arr =
|  64 |  40 |  -2 |  27 | -22 |   9 | -66 |   4 |   5 |  38 | -26 |
| -43 | -15 |  -2 | -36 | -22 |   9 |  44 |   3 | -17 |  38 | -32 |
Rows and columns are counted from 1.
row 1 col 1 -> 64
row 2 col 8 -> 3
row 2 col 9 -> -17
row 2 col 5 -> -22
row 2 col 6 -> 9
row 1 col 10 -> 38
row 1 col 3 -> -2
row 2 col 10 -> 38
row 1 col 2 -> 40
row 2 col 11 -> -32
row 2 col 7 -> 44

M = ((472, 352, 484, 391, 414, 483, 411, 351, 410, 554, 446), (439, 397, 412, 404, 430, 389, 418, 431, 422, 460, 410), (428, 445, 417, 422, 430, 405, 408, 425, 399, 422, 432), (542, 299, 528, 385, 387, 538, 362, 340, 329, 665, 468), (420, 455, 376, 425, 481, 450, 463, 406, 403, 388, 411), (322, 741, 493, 149, 505, 401, 265, 487, 251, 360, 803), (409, 484, 500, 303, 449, 432, 391, 429, 359, 391, 455), (393, 473, 316, 428, 486, 428, 468, 414, 435, 396, 502), (357, 303, 499, 225, 372, 440, 298, 329, 306, 591, 439), (262, 534, 273, 401, 409, 255, 449, 499, 540, 160, 364))
Rows and columns are counted from 1.
row 1 col 1 => 472
row 7 col 9 => 359
row 10 col 2 => 534
row 1 col 9 => 410
row 9 col 7 => 298
row 5 col 6 => 450
row 4 col 3 => 528
row 8 col 2 => 473
row 1 col 3 => 484
row 1 col 7 => 411
row 9 col 5 => 372
row 9 col 6 => 440
row 6 col 1 => 322
row 8 col 4 => 428
row 8 col 7 => 468
row 8 col 8 => 414
row 10 col 10 => 160
row 5 col 4 => 425
row 5 col 11 => 411
row 1 col 11 => 446
row 3 col 8 => 425
row 6 col 11 => 803
row 8 col 11 => 502
row 2 col 8 => 431
row 4 col 8 => 340
row 10 col 6 => 255
row 10 col 11 => 364
row 2 col 7 => 418
row 1 col 5 => 414
row 4 col 6 => 538
row 4 col 5 => 387
row 9 col 10 => 591
row 5 col 10 => 388

A =
18  84  39  10  55  68  47  42  56
68  61  19  47  72  74  11  54  67
37  23  39  53  52  35  36  42  51
62  30  19  28  58  42  83  85  34
56  77  52  59  37   3  52  24  61
62  84  78  72  55  61  62  85  13
37  53  59  41  49  35  52  48  34
49  61  52  66  55  61  42  60  40
49  53  72  59  64  48  57  67  67
11  15  52  47  52  81  42  73  23
56  53  65  59  61  48  57  73  45
49  77  85  53  64  48  57  67  56
43  69  52  53  52  55  47  54  56
56  38  52  59  58  42  52  67  51
88  69  78  84  69  42  52  79  56
43  30  65  66  55  42  42  60  45
Rows and columns are counted from 1.
row 1 col 1	18
row 1 col 2	84
row 2 col 6	74
row 7 col 8	48
row 6 col 8	85
row 12 col 9	56
row 5 col 9	61
row 9 col 7	57
row 6 col 7	62
row 14 col 4	59
row 5 col 3	52
row 8 col 5	55
row 13 col 1	43
row 2 col 9	67
row 2 col 7	11
row 14 col 7	52
row 8 col 4	66
row 4 col 2	30
row 15 col 1	88
row 6 col 5	55
row 14 col 9	51
row 5 col 6	3
row 14 col 1	56
row 10 col 9	23
row 8 col 3	52
row 9 col 9	67
row 9 col 1	49
row 14 col 5	58
row 3 col 6	35
row 15 col 9	56
row 9 col 3	72
row 11 col 4	59
row 4 col 7	83
row 4 col 9	34
row 13 col 8	54
